Below are the code and all the weights of a small trained network. Each question names an input and a target symbol and asks about switching units off, where a switched-off unit gives its printed mean instead of its output.

import numpy as np


def w(rows, s, z=0):
    codes = np.array(rows[::2]) - 128.0
    scale = np.full(codes.shape[1], s)
    scale[-1] = z or s
    return codes * scale


def f(y):
    return y / 2 * (1 + np.tanh(0.7978845608 * (y + 0.044715 * y**3)))


def softmax(a):
    e = np.exp(a - a.max(-1, keepdims=True))
    return e / e.sum(-1, keepdims=True)


def log_softmax(a):
    a = a - a.max(-1, keepdims=True)
    return a - np.log(np.exp(a).sum(-1, keepdims=True))


def net(x, mask):
    ids = ['ΠΦγελτ'.index(c) for c in x.split()]
    T = len(ids)
    res = E[ids] + P[:T]
    u = 0
    for l in range(2):
        r = res
        for j in range(3):
            rows = slice(3 * j, 3 * j + 3)
            q, k, v = (r @ M[l][rows].T for M in (Q, K, V))
            z = softmax(np.where(np.tri(T) > 0, q @ k.T / 3**0.5, -1e9)) @ v
            o = O[l][rows]
            res = res + np.where(mask[u + j], z, o[:, -1]) @ o[:, :-1]
        u += 3
        y = f(res @ A[l][:, :-1].T + A[l][:, -1])
        res = res + np.where(mask[u : u + 16], y, B[l][:, -1]) @ B[l][:, :-1]
        u += 16
    return log_softmax(res[-1] @ U[:, :-1].T + U[:, -1])


Q, K, V, O, A, B = {}, {}, {}, {}, {}, {}
E = w([
[155,179,89,164,106,158,138],'Π',
[122,123,153,89,217,132,178],'Φ',
[192,72,65,77,149,129,104],'γ',
[136,196,124,33,154,40,44],'ε',
[67,212,195,149,119,122,99],'λ',
[90,83,70,215,172,7,126],'τ',
],0.017)
P = w([
[61,118,46,72,74,255,96],'0',
[82,111,104,104,79,213,123],'1',
[103,120,122,123,86,190,144],'2',
[122,127,135,135,101,169,136],'3',
[144,133,134,144,110,148,145],'4',
[157,143,136,148,123,123,144],'5',
[168,148,137,152,124,99,151],'6',
[179,154,134,158,132,78,154],'7',
[193,165,133,156,136,54,162],'8',
[203,176,128,161,146,36,164],'9',
],0.012)
Q[0] = w([
[103,51,124,62,222,87,197],'0.h0',
[123,137,122,9,153,186,130],'0.h0',
[171,136,8,132,71,147,146],'0.h0',
[178,132,153,182,102,141,186],'0.h1',
[93,176,92,182,136,129,54],'0.h1',
[192,86,39,79,76,158,116],'0.h1',
[128,135,113,133,140,132,120],'0.h2',
[124,133,125,116,114,122,147],'0.h2',
[54,140,79,115,156,150,116],'0.h2',
],0.011)
K[0] = w([
[152,63,154,63,247,113,201],'0.h0',
[76,148,66,60,170,161,123],'0.h0',
[249,117,35,174,97,186,145],'0.h0',
[171,159,140,157,129,146,188],'0.h1',
[103,207,141,170,134,81,112],'0.h1',
[153,73,58,155,76,116,83],'0.h1',
[127,125,134,147,165,144,114],'0.h2',
[133,127,122,132,128,131,123],'0.h2',
[166,145,155,122,131,129,138],'0.h2',
],0.011)
V[0] = w([
[187,181,213,135,156,36,154],'0.h0',
[48,137,159,172,124,237,135],'0.h0',
[71,148,109,74,74,139,105],'0.h0',
[111,158,117,67,134,109,101],'0.h1',
[158,149,97,73,105,140,222],'0.h1',
[70,59,178,88,205,169,113],'0.h1',
[98,43,103,172,99,65,182],'0.h2',
[169,111,129,237,171,1,129],'0.h2',
[114,127,175,172,133,60,135],'0.h2',
],0.0071)
O[0] = w([
[142,101,102,105,35,181,195,122],'0.h0',
[160,67,121,40,160,61,125,31],'0.h0',
[165,109,184,152,178,101,193,90],'0.h0',
[129,138,122,164,136,151,189,253],'0.h1',
[120,187,137,119,177,100,127,85],'0.h1',
[129,218,100,204,88,107,123,130],'0.h1',
[161,185,158,156,168,190,42,202],'0.h2',
[236,151,243,158,253,160,78,79],'0.h2',
[161,83,209,113,152,135,130,45],'0.h2',
],0.0064,0.0016)
A[0] = w([
[128,57,172,103,111,148,131,50],'0.n0',
[172,157,169,132,149,152,139,182],'0.n1',
[136,89,130,55,133,106,95,41],'0.n2',
[89,104,128,154,117,254,159,130],'0.n3',
[95,154,157,120,109,129,79,87],'0.n4',
[168,141,182,94,134,166,122,1],'0.n5',
[81,166,147,159,80,208,113,155],'0.n6',
[129,144,132,128,103,174,170,79],'0.n7',
[98,128,120,102,100,116,140,89],'0.n8',
[84,115,138,171,88,153,143,100],'0.n9',
[114,93,142,82,139,190,149,158],'0.n10',
[112,146,122,126,126,109,76,43],'0.n11',
[89,99,142,138,169,124,104,64],'0.n12',
[165,33,123,79,117,212,138,116],'0.n13',
[141,127,160,117,104,103,184,184],'0.n14',
[120,106,122,105,116,168,119,92],'0.n15',
],0.018,0.0078)
B[0] = w([
[186,102,169,197,154,72,100,118],'0.n0',
[118,108,179,107,150,175,110,255],'0.n1',
[129,225,128,120,62,156,132,147],'0.n2',
[164,247,163,109,84,142,145,134],'0.n3',
[106,166,110,97,95,139,99,138],'0.n4',
[168,145,178,189,59,143,138,158],'0.n5',
[133,121,85,118,54,208,105,146],'0.n6',
[159,185,105,138,91,117,126,133],'0.n7',
[204,134,154,117,105,133,149,193],'0.n8',
[120,129,111,146,109,152,74,172],'0.n9',
[119,198,76,152,121,180,133,143],'0.n10',
[149,160,157,111,74,131,168,143],'0.n11',
[123,139,93,166,68,112,134,147],'0.n12',
[204,176,67,88,91,132,81,142],'0.n13',
[88,74,74,127,197,122,113,201],'0.n14',
[163,93,168,132,72,136,162,120],'0.n15',
],0.013,0.0067)
Q[1] = w([
[156,188,133,141,205,139,67],'1.h0',
[61,95,2,101,92,27,192],'1.h0',
[90,151,51,183,73,77,93],'1.h0',
[47,106,166,165,140,97,85],'1.h1',
[160,26,96,74,97,170,106],'1.h1',
[99,173,68,217,147,200,126],'1.h1',
[172,159,188,169,31,53,198],'1.h2',
[150,189,91,108,114,164,99],'1.h2',
[104,162,133,12,245,142,37],'1.h2',
],0.009)
K[1] = w([
[181,155,153,151,187,109,152],'1.h0',
[100,119,141,47,128,176,135],'1.h0',
[118,149,157,118,142,182,57],'1.h0',
[70,93,167,116,118,113,101],'1.h1',
[166,61,65,109,126,171,82],'1.h1',
[99,152,146,198,147,199,132],'1.h1',
[132,115,145,73,132,174,107],'1.h2',
[103,155,113,156,88,148,134],'1.h2',
[80,99,48,241,121,6,153],'1.h2',
],0.012)
V[1] = w([
[116,111,107,177,103,19,43],'1.h0',
[255,149,139,71,151,134,14],'1.h0',
[200,134,93,185,87,109,171],'1.h0',
[160,128,163,181,81,166,203],'1.h1',
[98,58,107,105,187,226,145],'1.h1',
[104,186,105,58,54,162,109],'1.h1',
[140,88,125,97,89,78,115],'1.h2',
[117,113,184,221,94,80,124],'1.h2',
[191,79,73,174,139,105,153],'1.h2',
],0.008)
O[1] = w([
[61,111,2,106,121,87,140,217],'1.h0',
[228,51,149,76,110,108,149,74],'1.h0',
[103,118,50,74,173,101,36,200],'1.h0',
[151,131,167,102,175,159,54,110],'1.h1',
[141,215,146,189,85,101,178,97],'1.h1',
[101,122,131,211,163,95,164,254],'1.h1',
[92,121,132,117,132,133,68,163],'1.h2',
[157,114,217,143,106,110,143,153],'1.h2',
[194,133,142,176,78,108,105,187],'1.h2',
],0.0082,0.0076)
A[1] = w([
[115,92,58,62,156,121,119,81],'1.n0',
[160,34,165,175,171,85,182,56],'1.n1',
[51,140,116,127,164,139,169,148],'1.n2',
[87,144,153,56,116,178,144,92],'1.n3',
[202,217,162,121,109,139,102,60],'1.n4',
[112,193,102,92,63,64,136,121],'1.n5',
[173,88,192,125,77,139,192,207],'1.n6',
[208,111,251,123,109,174,122,59],'1.n7',
[81,81,68,148,128,124,141,3],'1.n8',
[122,225,93,18,41,188,112,101],'1.n9',
[169,185,224,21,61,103,124,88],'1.n10',
[203,161,180,150,197,125,132,122],'1.n11',
[208,159,143,94,100,117,95,22],'1.n12',
[104,105,79,130,183,88,212,132],'1.n13',
[135,162,92,120,175,63,115,56],'1.n14',
[167,181,73,139,152,146,141,187],'1.n15',
],0.011,0.0067)
B[1] = w([
[100,193,177,165,101,91,108,254],'1.n0',
[99,148,91,53,130,205,148,161],'1.n1',
[216,79,115,120,70,63,133,248],'1.n2',
[165,124,193,180,113,67,108,133],'1.n3',
[130,79,137,90,170,95,161,173],'1.n4',
[77,118,121,71,193,200,91,209],'1.n5',
[190,88,229,142,162,180,155,175],'1.n6',
[28,141,1,125,107,49,133,186],'1.n7',
[218,150,196,116,192,134,214,243],'1.n8',
[95,135,189,30,61,169,197,208],'1.n9',
[144,170,101,157,205,238,128,160],'1.n10',
[158,152,178,132,61,105,144,197],'1.n11',
[154,15,174,106,97,153,99,148],'1.n12',
[109,141,103,164,138,179,12,246],'1.n13',
[147,85,171,162,64,174,173,216],'1.n14',
[141,97,148,90,120,84,162,247],'1.n15',
],0.0083,0.009)
U = w([
[98,142,66,51,68,123,155,164],'Π',
[112,116,43,191,193,3,61,254],'Φ',
[136,107,165,117,250,195,114,85],'γ',
[194,47,179,109,124,92,98,46],'ε',
[170,183,233,129,156,27,162,62],'λ',
[148,136,212,224,16,193,70,35],'τ',
],0.0045,0.0062)

Each question gives the input, a string of symbols that net reads in full, and the target symbol t.
The units are the heads (3 rows each of Q, K, V and O) and the neurons (one row each of A and B). Each row of codes is followed by its name. A weight is (code - 128) times the scale printed after its matrix; where a second scale follows, it is the last column's (O, A, B and U).
mask holds one flag per unit, layer by layer, with each layer's heads first. A switched-off unit (its flag False) gives its mean, the last column of its rows in O or B, instead of its output. The means were averaged over made-up inputs and are rounded, as every weight is.
A unit's drop is (log p(t) with every unit on - log p(t) with that unit switched off) / (log p(t) with every unit on - log p(t) with every unit switched off).
The circuit of an input: a set's keep is (log p(t) with only the set's units on - log p(t) with every unit switched off) / (log p(t) with every unit on - log p(t) with every unit switched off). Starting from the 12 units with the biggest drops (on a tie, the unit counted first), units are removed one at a time, each time the one whose removal leaves the highest keep (on an exact tie, the one counted first), for as long as the keep stays at least 0.8.
units of the circuit, in order: the units of the circuit, biggest drop first
top k neurons: the k neurons with the biggest drops, biggest first
k most important neurons of layer l: the k neurons of layer l with the biggest drops, biggest first
which heads matter: for each layer, one digit per head in row order, 1 if its drop is at least 0.15 and else 0, layers parted by /
input Φ Φ τ Φ λ λ λ Φ, target τ: which heads matter => 010 / 111
input τ λ Φ τ ε Φ γ, target Π: which heads matter => 111 / 100
input γ λ τ λ, target Φ: which heads matter => 100 / 000
input τ ε γ ε Φ, target λ: 2 most important neurons of layer 0 => 0.n12, 0.n3
input τ Φ Π Φ Π, target λ: top 4 neurons => 0.n12, 0.n5, 1.n13, 1.n6
input γ Π τ ε γ Φ λ λ Φ γ, target λ: 3 most important neurons of layer 1 => 1.n11, 1.n13, 1.n6
input Π τ ε τ ε τ, target γ: which heads matter => 101 / 101
input τ λ γ Φ ε τ Φ τ, target λ: units of the circuit, in order => 1.h0
input γ Π Φ ε Π λ, target Π: units of the circuit, in order => 0.n6, 1.h2
input τ Φ λ γ γ Π ε Φ γ λ, target γ: which heads matter => 000 / 101
input γ τ τ τ γ ε, target γ: units of the circuit, in order => 0.h2, 1.n10, 0.n1
input τ τ ε λ λ τ τ τ τ Φ, target Π: 3 most important neurons of layer 1 => 1.n7, 1.n11, 1.n4
input λ γ τ τ ε Π, target Π: top 2 neurons => 0.n6, 1.n9
input Φ λ λ τ τ Π γ ε, target Π: top 4 neurons => 0.n2, 0.n1, 1.n9, 1.n5
input Φ λ Φ τ τ ε, target Π: units of the circuit, in order => 0.n2, 1.n9
input γ λ τ τ Π τ, target Π: units of the circuit, in order => 1.h0, 1.n7, 1.n1
input ε Π Φ, target Π: units of the circuit, in order => 0.h2
input τ Φ ε ε, target γ: which heads matter => 001 / 101
input λ Φ Φ Φ, target Φ: 2 most important neurons of layer 1 => 1.n13, 1.n9
input λ γ ε ε γ ε λ, target Φ: which heads matter => 101 / 000
input Φ τ τ ε Φ λ τ λ Π γ, target ε: units of the circuit, in order => 0.n13, 1.n12, 1.h0
input Π λ γ τ ε τ λ Π τ, target τ: units of the circuit, in order => 1.h0, 0.h0
input τ ε Π λ γ τ ε τ, target γ: which heads matter => 001 / 101
input Φ γ ε ε, target Φ: units of the circuit, in order => 1.h1, 0.h2, 1.n9, 0.n6
input λ Φ λ τ Π λ Φ τ ε γ, target Π: units of the circuit, in order => 0.h0, 0.h1, 0.n13, 1.n9
input τ λ γ, target ε: which heads matter => 100 / 111
input λ τ Π γ τ ε γ, target Φ: which heads matter => 101 / 100
input λ Φ Φ ε τ τ Π τ Π, target Φ: units of the circuit, in order => 0.h2, 0.n1, 1.n7, 1.h2
